Below is a small trained network, with its code and all its weights. Each question gives an input and a class and asks what happens when units are switched off, that is, made to give their printed mean instead of their output.

import numpy as np


def w(rows, s, z=0):
    codes = np.array(rows[::2]) - 128.0
    scale = np.full(codes.shape[1], s)
    scale[-1] = z or s
    return codes * scale


def norm(h):
    return h / np.sqrt((h * h).mean(-1, keepdims=True) + 1e-5)


def f(y):
    return y / 2 * (1 + np.tanh(0.7978845608 * (y + 0.044715 * y**3)))


def log_softmax(a):
    a = a - a.max(-1, keepdims=True)
    return a - np.log(np.exp(a).sum(-1, keepdims=True))


def net(x, mask):
    res = np.array(x, float).reshape(1, 4) / 4 @ E
    u = 0
    for l in range(4):
        y = f(norm(res) @ A[l][:, :-1].T + A[l][:, -1])
        res = res + np.where(mask[u : u + 4], y, B[l][:, -1]) @ B[l][:, :-1]
        u += 4
    return log_softmax(norm(res)[-1] @ U[:, :-1].T + U[:, -1])


A, B = {}, {}
E = w([
[95,40,146,134,159,155,254,142],'x0',
[128,126,131,124,126,124,128,129],'x1',
[55,85,178,227,182,158,131,129],'x2',
[177,163,191,128,124,151,120,46],'x3',
],0.0077)
A[0] = w([
[168,120,92,84,90,93,39,151,26],'0.n0',
[94,121,28,70,126,81,133,255,146],'0.n1',
[135,153,53,131,132,92,90,129,43],'0.n2',
[40,101,47,189,140,91,52,251,1],'0.n3',
],0.0099,0.005)
B[0] = w([
[69,147,196,92,187,118,143,137,186],'0.n0',
[122,36,98,211,94,95,133,117,254],'0.n1',
[95,159,144,123,144,145,139,179,152],'0.n2',
[164,248,110,38,131,152,116,141,218],'0.n3',
],0.013,0.0083)
A[1] = w([
[197,122,82,39,133,186,231,125,3],'1.n0',
[160,72,109,26,144,109,93,144,58],'1.n1',
[42,157,59,155,129,112,144,234,66],'1.n2',
[248,117,66,28,65,111,223,112,81],'1.n3',
],0.011,0.0042)
B[1] = w([
[52,67,122,136,248,1,166,97,189],'1.n0',
[137,144,194,200,149,207,163,93,137],'1.n1',
[110,25,103,39,200,128,97,193,253],'1.n2',
[220,92,9,27,155,21,136,90,243],'1.n3',
],0.0058,0.0053)
A[2] = w([
[88,119,120,103,123,148,127,205,94],'2.n0',
[60,132,127,131,148,112,95,193,2],'2.n1',
[110,168,129,164,130,117,3,127,25],'2.n2',
[157,200,122,50,100,148,116,155,88],'2.n3',
],0.024,0.0013)
B[2] = w([
[184,129,91,96,133,36,142,47,201],'2.n0',
[150,140,116,68,206,59,191,65,206],'2.n1',
[49,9,90,188,55,85,87,207,233],'2.n2',
[192,237,255,124,131,254,117,60,246],'2.n3',
],0.0099,0.013)
A[3] = w([
[152,67,88,177,83,160,119,167,123],'3.n0',
[119,137,225,149,106,250,204,164,1],'3.n1',
[37,158,168,178,193,163,203,153,161],'3.n2',
[108,41,56,177,50,101,108,188,28],'3.n3',
],0.012,0.00088)
B[3] = w([
[50,98,85,109,54,153,132,182,193],'3.n0',
[165,201,159,133,146,192,139,96,226],'3.n1',
[160,204,115,78,81,137,47,154,173],'3.n2',
[91,124,126,254,108,162,97,181,254],'3.n3',
],0.0083,0.0095)
U = w([
[153,106,127,49,199,66,191,60,120],'0',
[163,241,253,106,124,249,101,76,83],'1',
[65,32,120,223,66,152,121,176,251],'2',
],0.0069,0.00021)

Each question gives the input, the list of numbers given to net, and the class t.
The units are the neurons (one row each of A and B). Each row of codes is followed by its name. A weight is (code - 128) times the scale printed after its matrix; where a second scale follows, it is the last column's (A, B and U).
mask holds one flag per neuron, layer by layer. A switched-off neuron (its flag False) gives its mean, the last column of its row in B, instead of its output. The means were averaged over made-up inputs and are rounded, as every weight is.
A unit's drop is (log p(t) with every unit on - log p(t) with that unit switched off) / (log p(t) with every unit on - log p(t) with every unit switched off).
The circuit of an input: a set's keep is (log p(t) with only the set's units on - log p(t) with every unit switched off) / (log p(t) with every unit on - log p(t) with every unit switched off). Starting from the 12 units with the biggest drops (on a tie, the unit counted first), units are removed one at a time, each time the one whose removal leaves the highest keep (on an exact tie, the one counted first), for as long as the keep stays at least 0.8.
units of the circuit, in order: the units of the circuit, biggest drop first
top k neurons: the k neurons with the biggest drops, biggest first
top k neurons in layer l: the k neurons of layer l with the biggest drops, biggest first
drop of u: that unit's drop, to one decimal
input [-3,8,6,-4], class 1: units of the circuit, in order => (0.n3)
input [1,-8,-5,2], class 0: top 4 neurons => (1.n0; 2.n2; 0.n3; 2.n3)
input [0,-8,6,7], class 2: top 2 neurons => (2.n3; 0.n3)
input [-5,-4,2,1], class 2: top 2 neurons => (2.n2; 0.n3)
input [-3,-8,8,-6], class 1: top 2 neurons => (0.n3; 2.n3)
input [0,2,0,-3], class 0: units of the circuit, in order => (0.n3; 0.n1; 1.n3)
input [1,7,-3,8], class 0: top 2 neurons => (0.n0; 1.n0)
input [2,0,-8,0], class 2: top 3 neurons => (2.n3; 0.n1; 0.n3)
input [-8,-8,-2,-6], class 0: top 2 neurons => (0.n1; 2.n1)
input [1,4,3,-8], class 0: top 3 neurons => (0.n3; 0.n1; 1.n2)
input [-6,7,-1,-7], class 0: top 2 neurons => (0.n1; 2.n1)
input [6,-2,7,0], class 0: top 2 neurons => (0.n1; 2.n2)
input [-2,-3,5,8], class 2: drop of 0.n3 => 0.8
input [4,-2,-5,-5], class 2: units of the circuit, in order => (0.n1)
input [-2,-2,1,-7], class 1: drop of 2.n3 => 0.6
input [-6,8,4,6], class 2: drop of 0.n3 => 0.3
input [1,0,7,-5], class 0: top 2 neurons in layer 2 => (2.n0; 2.n1)
